Here is a tiny trained network, its code and every weight. The questions are about switching its units off for an input and a class, where a switched-off unit gives its printed mean instead of its output.

import numpy as np


def w(rows, s, z=0):
    codes = np.array(rows[::2]) - 128.0
    scale = np.full(codes.shape[1], s)
    scale[-1] = z or s
    return codes * scale


def f(y):
    return np.maximum(y, 0)


def log_softmax(a):
    a = a - a.max(-1, keepdims=True)
    return a - np.log(np.exp(a).sum(-1, keepdims=True))


def net(x, mask):
    res = np.array(x, float).reshape(1, 3) / 4 @ E
    y = f(res @ A[0][:, :-1].T + A[0][:, -1])
    res = res + np.where(mask, y, B[0][:, -1]) @ B[0][:, :-1]
    return log_softmax(res[-1] @ U[:, :-1].T + U[:, -1])


A, B = {}, {}
E = w([
[113,150,186,193,121,79,122,170,188],'x0',
[116,52,21,207,171,66,102,213,212],'x1',
[183,86,91,108,2,99,69,194,192],'x2',
],0.0074)
A[0] = w([
[114,94,31,185,216,112,137,152,186,181],'n1',
[121,147,244,161,90,113,139,143,177,184],'n2',
[117,145,205,186,239,116,145,128,157,133],'n3',
[121,99,89,177,53,99,135,163,247,253],'n4',
[127,102,11,97,108,138,131,119,135,188],'n5',
[114,120,82,168,255,121,139,133,123,220],'n6',
],0.019,0.0034)
B[0] = w([
[167,177,111,163,168,51,21,79,102,252],'n1',
[176,171,128,96,153,138,115,62,59,197],'n2',
[85,134,105,222,117,72,148,160,90,217],'n3',
[169,157,130,81,68,70,102,150,235,253],'n4',
[220,43,109,144,116,160,106,156,63,189],'n5',
[147,87,150,71,251,168,109,111,157,223],'n6',
],0.02,0.019)
U = w([
[183,144,112,123,151,105,85,99,135,116],'0',
[113,150,200,47,172,254,200,47,77,253],'1',
[65,127,93,180,112,153,153,173,204,46],'2',
[148,40,94,137,73,193,160,225,113,179],'3',
[49,125,130,209,196,134,168,132,120,66],'4',
[140,139,115,106,52,108,131,188,223,44],'5',
[84,180,151,172,114,131,193,97,80,163],'6',
],0.0082,0.0038)

Each question gives the input, the list of numbers given to net, and the class t.
The units are the neurons (one row each of A and B). Each row of codes is followed by its name. A weight is (code - 128) times the scale printed after its matrix; where a second scale follows, it is the last column's (A, B and U).
mask holds one flag per neuron, in row order. A switched-off neuron (its flag False) gives its mean, the last column of its row in B, instead of its output. The means were averaged over made-up inputs and are rounded, as every weight is.
A unit's drop is (log p(t) with every unit on - log p(t) with that unit switched off) / (log p(t) with every unit on - log p(t) with every unit switched off).
The circuit of an input: a set's keep is (log p(t) with only the set's units on - log p(t) with every unit switched off) / (log p(t) with every unit on - log p(t) with every unit switched off). Starting from all 6 units, units are removed one at a time, each time the one whose removal leaves the highest keep (on an exact tie, the one counted first), for as long as the keep stays at least 0.8.
units of the circuit, in order: the units of the circuit, biggest drop first
most important unit: the unit with the biggest drop
k most important neurons: the k neurons with the biggest drops, biggest first
drop when u is switched off: that unit's drop, to one decimal
input [0,-2,-2], class 6: units of the circuit, in order -> [n4, n6, n1]
input [-6,1,3], class 3: units of the circuit, in order -> [n1, n5]
input [0,-8,2], class 1: units of the circuit, in order -> [n1, n4]
input [7,0,-6], class 4: units of the circuit, in order -> [n3]
input [-6,-4,-3], class 1: 3 most important neurons -> [n4, n1, n3]
input [2,0,2], class 5: units of the circuit, in order -> [n1, n6]
input [-1,-4,3], class 1: units of the circuit, in order -> [n4, n1]
input [-2,1,-6], class 4: units of the circuit, in order -> [n4, n3]
input [7,-2,-1], class 6: units of the circuit, in order -> [n1, n6, n4]
input [-5,-1,8], class 3: 2 most important neurons -> [n5, n1]
input [2,-3,-1], class 6: 4 most important neurons -> [n6, n4, n1, n5]
input [-3,0,-7], class 4: units of the circuit, in order -> [n3, n4]
input [8,-2,-4], class 6: 2 most important neurons -> [n3, n2]
input [-1,3,-6], class 4: 4 most important neurons -> [n4, n3, n2, n5]
input [7,6,8], class 5: units of the circuit, in order -> [n4]
input [-4,1,1], class 3: units of the circuit, in order -> [n1, n2, n5]
input [-6,2,5], class 3: units of the circuit, in order -> [n5, n1]
input [-5,-6,-2], class 1: 3 most important neurons -> [n4, n1, n3]
input [7,-5,-2], class 6: 2 most important neurons -> [n6, n3]
input [3,3,5], class 5: most important unit -> n4
input [8,-3,1], class 6: 2 most important neurons -> [n1, n6]
input [-1,-5,-1], class 1: drop when n1 is switched off -> 0.4
input [8,3,5], class 5: drop when n4 is switched off -> 1.9
input [4,2,-6], class 4: drop when n4 is switched off -> 0.2
